Below is a small trained network, with its code and all its weights. Each question gives an input and a class and asks what happens when units are switched off, that is, made to give their printed mean instead of their output.

import numpy as np


def w(rows, s, z=0):
    codes = np.array(rows[::2]) - 128.0
    scale = np.full(codes.shape[1], s)
    scale[-1] = z or s
    return codes * scale


def norm(h):
    return h / np.sqrt((h * h).mean(-1, keepdims=True) + 1e-5)


def f(y):
    return y / 2 * (1 + np.tanh(0.7978845608 * (y + 0.044715 * y**3)))


def log_softmax(a):
    a = a - a.max(-1, keepdims=True)
    return a - np.log(np.exp(a).sum(-1, keepdims=True))


def net(x, mask):
    res = np.array(x, float).reshape(1, 5) / 4 @ E
    u = 0
    for l in range(2):
        y = f(norm(res) @ A[l][:, :-1].T + A[l][:, -1])
        res = res + np.where(mask[u : u + 8], y, B[l][:, -1]) @ B[l][:, :-1]
        u += 8
    return log_softmax(norm(res)[-1] @ U[:, :-1].T + U[:, -1])


A, B = {}, {}
E = w([
[118,145,107,131,56,50,152,115,210],'x0',
[66,157,95,141,77,138,63,253,91],'x1',
[130,130,129,129,130,129,127,128,130],'x2',
[124,126,131,124,130,130,131,132,131],'x3',
[70,157,83,59,131,195,35,101,180],'x4',
],0.0037)
A[0] = w([
[157,167,223,195,214,215,145,183,3,105],'L0N1',
[90,204,101,83,41,57,150,56,254,16],'L0N2',
[35,162,114,78,49,184,23,186,149,16],'L0N3',
[112,117,86,180,50,11,173,205,171,103],'L0N4',
[122,200,96,165,64,105,105,254,75,107],'L0N5',
[143,64,116,106,244,194,98,71,113,86],'L0N6',
[40,127,93,33,83,171,22,174,162,3],'L0N7',
[113,176,60,65,152,174,95,23,218,75],'L0N8',
],0.0031,0.0037)
B[0] = w([
[120,41,73,40,129,68,108,88,117,250],'L0N1',
[147,32,70,81,153,61,62,113,107,174],'L0N2',
[192,172,74,187,180,160,227,119,156,201],'L0N3',
[134,204,253,108,58,144,169,138,104,222],'L0N4',
[67,111,139,206,106,102,124,194,87,232],'L0N5',
[157,215,161,112,40,152,162,172,98,183],'L0N6',
[184,181,85,164,147,152,187,89,149,187],'L0N7',
[72,57,189,132,67,124,69,42,105,199],'L0N8',
],0.004,0.0023)
A[1] = w([
[119,176,100,190,57,68,171,111,242,214],'L1N1',
[104,94,134,204,134,81,138,218,64,62],'L1N2',
[69,186,3,136,103,163,62,191,170,108],'L1N3',
[93,172,184,167,135,207,108,100,104,167],'L1N4',
[173,152,136,128,225,191,145,61,213,152],'L1N5',
[116,92,187,73,202,178,41,111,81,5],'L1N6',
[143,131,109,177,235,187,169,168,68,197],'L1N7',
[200,79,206,98,117,52,199,82,87,62],'L1N8',
],0.0053,0.0025)
B[1] = w([
[110,131,240,182,195,159,110,157,174,240],'L1N1',
[74,91,115,79,21,79,98,75,166,203],'L1N2',
[216,93,170,139,254,124,172,127,113,227],'L1N3',
[205,142,81,82,61,132,211,114,120,163],'L1N4',
[64,120,125,111,41,75,110,168,88,205],'L1N5',
[135,179,186,227,83,113,199,146,206,169],'L1N6',
[109,122,23,70,111,103,74,70,96,204],'L1N7',
[149,169,66,143,206,197,107,180,131,253],'L1N8',
],0.0052,0.0044)
U = w([
[180,145,13,96,192,172,156,134,54,252],'0',
[153,137,200,195,236,142,144,178,184,203],'1',
[141,184,151,83,5,186,189,70,127,128],'2',
[65,68,164,102,118,108,40,40,183,20],'3',
[66,36,57,90,42,62,83,149,61,48],'4',
[69,162,208,181,36,67,149,205,136,11],'5',
],0.013,0.0013)

Each question gives the input, the list of numbers given to net, and the class t.
The units are the neurons (one row each of A and B). Each row of codes is followed by its name. A weight is (code - 128) times the scale printed after its matrix; where a second scale follows, it is the last column's (A, B and U).
mask holds one flag per neuron, layer by layer. A switched-off neuron (its flag False) gives its mean, the last column of its row in B, instead of its output. The means were averaged over made-up inputs and are rounded, as every weight is.
A unit's drop is (log p(t) with every unit on - log p(t) with that unit switched off) / (log p(t) with every unit on - log p(t) with every unit switched off).
The circuit of an input: a set's keep is (log p(t) with only the set's units on - log p(t) with every unit switched off) / (log p(t) with every unit on - log p(t) with every unit switched off). Starting from the 12 units with the biggest drops (on a tie, the unit counted first), units are removed one at a time, each time the one whose removal leaves the highest keep (on an exact tie, the one counted first), for as long as the keep stays at least 0.8.
units of the circuit, in order: the units of the circuit, biggest drop first
most important unit: the unit with the biggest drop
k most important neurons: the k neurons with the biggest drops, biggest first
k most important neurons of layer l: the k neurons of layer l with the biggest drops, biggest first
drop when u is switched off: that unit's drop, to one decimal
input [-3,-1,1,-7,-5], class 0: most important neuron -> L1N8
input [0,-4,0,4,4], class 2: 3 most important neurons -> L0N1, L0N6, L1N4
input [0,-7,3,-5,-1], class 0: 3 most important neurons of layer 1 -> L1N8, L1N6, L1N5
input [-6,0,6,8,8], class 2: units of the circuit, in order -> L1N6, L1N4
input [-7,-8,8,0,1], class 2: units of the circuit, in order -> L1N5, L0N6
input [0,4,8,3,-3], class 4: 4 most important neurons -> L1N2, L1N6, L1N1, L0N6
input [4,-7,1,-7,-1], class 1: 2 most important neurons -> L1N8, L1N2
input [-2,7,4,7,1], class 0: 2 most important neurons -> L1N3, L0N3
input [-3,-4,4,8,0], class 0: 3 most important neurons -> L1N8, L1N2, L1N1
input [-5,0,-5,0,-6], class 0: 2 most important neurons -> L1N8, L1N5
input [3,7,-3,4,1], class 1: 2 most important neurons of layer 1 -> L1N3, L1N5
input [-1,1,5,0,4], class 0: 2 most important neurons of layer 0 -> L0N4, L0N3
input [-8,0,8,3,3], class 2: 2 most important neurons -> L1N6, L1N8
input [6,-2,6,7,-8], class 1: units of the circuit, in order -> L1N8
input [-1,-7,1,0,6], class 2: 2 most important neurons of layer 0 -> L0N6, L0N1
input [-2,-3,-2,3,8], class 2: drop when L1N4 is switched off -> 0.1
input [-1,-5,4,-5,-8], class 0: drop when L1N6 is switched off -> 0.1
input [-7,5,7,-3,-4], class 4: drop when L1N3 is switched off -> 0.0
input [7,-1,-7,0,-7], class 1: drop when L1N8 is switched off -> 0.2
input [-3,-1,1,0,8], class 2: most important unit -> L0N8
